Here is a tiny trained network, its code and every weight. The questions are about switching its units off for an input and a class, where a switched-off unit gives its printed mean instead of its output.

import numpy as np


def w(rows, s, z=0):
    codes = np.array(rows[::2]) - 128.0
    scale = np.full(codes.shape[1], s)
    scale[-1] = z or s
    return codes * scale


def norm(h):
    return h / np.sqrt((h * h).mean(-1, keepdims=True) + 1e-5)


def f(y):
    return y / 2 * (1 + np.tanh(0.7978845608 * (y + 0.044715 * y**3)))


def log_softmax(a):
    a = a - a.max(-1, keepdims=True)
    return a - np.log(np.exp(a).sum(-1, keepdims=True))


def net(x, mask):
    res = np.array(x, float).reshape(1, 7) / 4 @ E
    u = 0
    for l in range(2):
        y = f(norm(res) @ A[l][:, :-1].T + A[l][:, -1])
        res = res + np.where(mask[u : u + 9], y, B[l][:, -1]) @ B[l][:, :-1]
        u += 9
    return log_softmax(norm(res)[-1] @ U[:, :-1].T + U[:, -1])


A, B = {}, {}
E = w([
[20,132,212,147,246,29,42,133,164,34,106,45],'x0',
[131,129,128,127,128,128,131,126,127,128,127,131],'x1',
[232,154,229,65,40,131,29,238,230,242,41,2],'x2',
[132,131,126,128,123,129,129,127,126,131,129,131],'x3',
[233,25,216,211,32,41,85,62,45,109,225,123],'x4',
[230,211,174,224,170,250,26,55,194,43,71,212],'x5',
[129,127,130,125,130,127,128,129,131,128,126,126],'x6',
],0.00041)
A[0] = w([
[125,132,130,131,125,130,131,125,129,129,129,124,127],'0.n1',
[78,180,59,50,215,184,138,183,166,152,48,177,6],'0.n2',
[77,181,58,50,215,185,139,183,166,152,48,177,12],'0.n3',
[192,186,220,90,46,113,86,186,194,221,39,43,79],'0.n4',
[206,194,144,233,155,254,24,92,187,47,101,192,58],'0.n5',
[200,51,191,172,81,62,77,87,60,119,178,152,4],'0.n6',
[50,154,70,190,173,123,210,25,53,63,167,220,74],'0.n7',
[200,51,191,172,81,62,77,86,59,119,178,152,1],'0.n8',
[225,99,55,70,48,226,212,112,141,189,173,189,18],'0.n9',
],0.0015,0.00038)
B[0] = w([
[128,129,127,127,126,127,126,127,129,128,130,130,128],'0.n1',
[141,156,156,203,38,170,172,69,160,85,195,52,168],'0.n2',
[141,158,156,205,37,172,173,68,162,83,196,50,170],'0.n3',
[164,51,19,112,204,194,110,142,120,49,216,201,188],'0.n4',
[147,113,196,5,149,12,244,61,121,212,77,144,235],'0.n5',
[100,200,110,162,98,200,184,102,199,92,146,60,169],'0.n6',
[234,45,82,69,162,204,43,232,197,106,169,128,255],'0.n7',
[100,200,110,162,98,200,184,102,200,92,147,59,169],'0.n8',
[44,177,146,206,124,93,47,168,36,155,52,167,165],'0.n9',
],0.0013,0.0015)
A[1] = w([
[44,84,79,85,92,53,176,200,78,177,170,71,89],'1.n1',
[61,115,194,119,214,48,68,116,179,57,123,70,71],'1.n2',
[61,115,194,119,214,48,68,116,179,57,123,70,71],'1.n3',
[67,121,150,120,111,53,118,164,104,154,126,76,2],'1.n4',
[186,160,71,153,60,207,198,115,76,188,105,218,206],'1.n5',
[212,46,202,250,32,59,120,52,80,106,214,92,79],'1.n6',
[194,125,165,72,87,146,28,209,184,194,92,57,85],'1.n7',
[195,132,171,75,86,143,34,200,183,196,87,60,105],'1.n8',
[42,84,79,83,91,51,179,201,78,179,171,69,84],'1.n9',
],0.0015,0.00062)
B[1] = w([
[219,177,223,120,178,131,110,31,187,108,54,180,196],'1.n1',
[128,146,83,159,19,141,120,183,39,235,99,171,199],'1.n2',
[127,146,83,160,19,141,119,183,39,236,99,171,199],'1.n3',
[182,185,111,179,119,223,142,75,122,121,104,229,76],'1.n4',
[41,122,171,151,133,27,55,177,102,139,111,56,255],'1.n5',
[5,230,57,63,188,236,193,181,225,133,57,94,160],'1.n6',
[52,107,70,176,186,126,194,68,69,49,182,212,134],'1.n7',
[52,68,53,154,212,125,178,94,83,21,214,191,137],'1.n8',
[222,180,226,120,179,132,111,26,189,107,51,182,197],'1.n9',
],0.0012,0.00083)
U = w([
[154,5,46,91,221,154,93,172,132,38,225,169,230],'0',
[198,157,242,58,170,63,171,24,170,158,42,164,192],'1',
[57,205,114,182,62,201,196,121,201,94,161,6,64],'2',
[78,144,114,191,53,82,47,209,3,226,71,170,2],'3',
],0.0046,0.00064)

Each question gives the input, the list of numbers given to net, and the class t.
The units are the neurons (one row each of A and B). Each row of codes is followed by its name. A weight is (code - 128) times the scale printed after its matrix; where a second scale follows, it is the last column's (A, B and U).
mask holds one flag per neuron, layer by layer. A switched-off neuron (its flag False) gives its mean, the last column of its row in B, instead of its output. The means were averaged over made-up inputs and are rounded, as every weight is.
A unit's drop is (log p(t) with every unit on - log p(t) with that unit switched off) / (log p(t) with every unit on - log p(t) with every unit switched off).
The circuit of an input: a set's keep is (log p(t) with only the set's units on - log p(t) with every unit switched off) / (log p(t) with every unit on - log p(t) with every unit switched off). Starting from the 12 units with the biggest drops (on a tie, the unit counted first), units are removed one at a time, each time the one whose removal leaves the highest keep (on an exact tie, the one counted first), for as long as the keep stays at least 0.8.
circuit, biggest first: the units of the circuit, biggest drop first
most important unit: the unit with the biggest drop
k most important neurons: the k neurons with the biggest drops, biggest first
k most important neurons of layer l: the k neurons of layer l with the biggest drops, biggest first
drop of u: that unit's drop, to one decimal
input [0,7,6,-6,6,-5,3], class 0: most important unit	0.n4
input [2,-4,7,6,-5,-4,5], class 0: 2 most important neurons of layer 0	0.n4; 0.n5
input [4,-4,5,0,2,-8,3], class 1: circuit, biggest first	1.n9; 1.n1
input [4,-1,-5,-1,-5,-8,8], class 1: circuit, biggest first	1.n9; 1.n1
input [4,-6,-1,-8,-6,-6,0], class 1: 2 most important neurons	1.n9; 1.n1
input [5,-7,-6,5,-1,-7,5], class 1: 4 most important neurons of layer 1	1.n9; 1.n1; 1.n8; 1.n7
input [-5,-1,4,8,1,-7,0], class 1: 3 most important neurons	0.n7; 1.n9; 1.n1
input [7,-7,-6,-7,0,-4,6], class 3: 2 most important neurons of layer 0	0.n4; 0.n5
input [-5,2,4,-3,-3,1,-4], class 3: 3 most important neurons	0.n9; 0.n7; 1.n5
input [2,2,-3,-8,8,7,1], class 2: circuit, biggest first	0.n8; 1.n6
input [-6,5,0,-2,0,-3,0], class 3: 2 most important neurons of layer 0	0.n9; 0.n5
input [8,-7,8,4,-2,-7,5], class 0: 3 most important neurons of layer 1	1.n8; 1.n7; 1.n5
input [5,-5,8,6,2,-7,-4], class 0: 2 most important neurons	0.n4; 0.n5
input [-4,3,7,-5,-3,2,-6], class 0: circuit, biggest first	0.n4
input [-2,-4,7,5,-5,7,-1], class 0: 2 most important neurons	0.n4; 1.n8
input [-1,7,7,-1,-3,-5,-4], class 0: 2 most important neurons	0.n4; 0.n5
input [-7,1,5,-7,7,6,8], class 2: drop of 1.n4	0.1
input [0,-6,-3,6,-7,8,-2], class 1: drop of 1.n1	-0.1
input [8,-7,-6,0,-5,5,8], class 3: drop of 0.n6	0.3
input [5,-6,-1,7,-4,1,-1], class 3: circuit, biggest first	1.n3
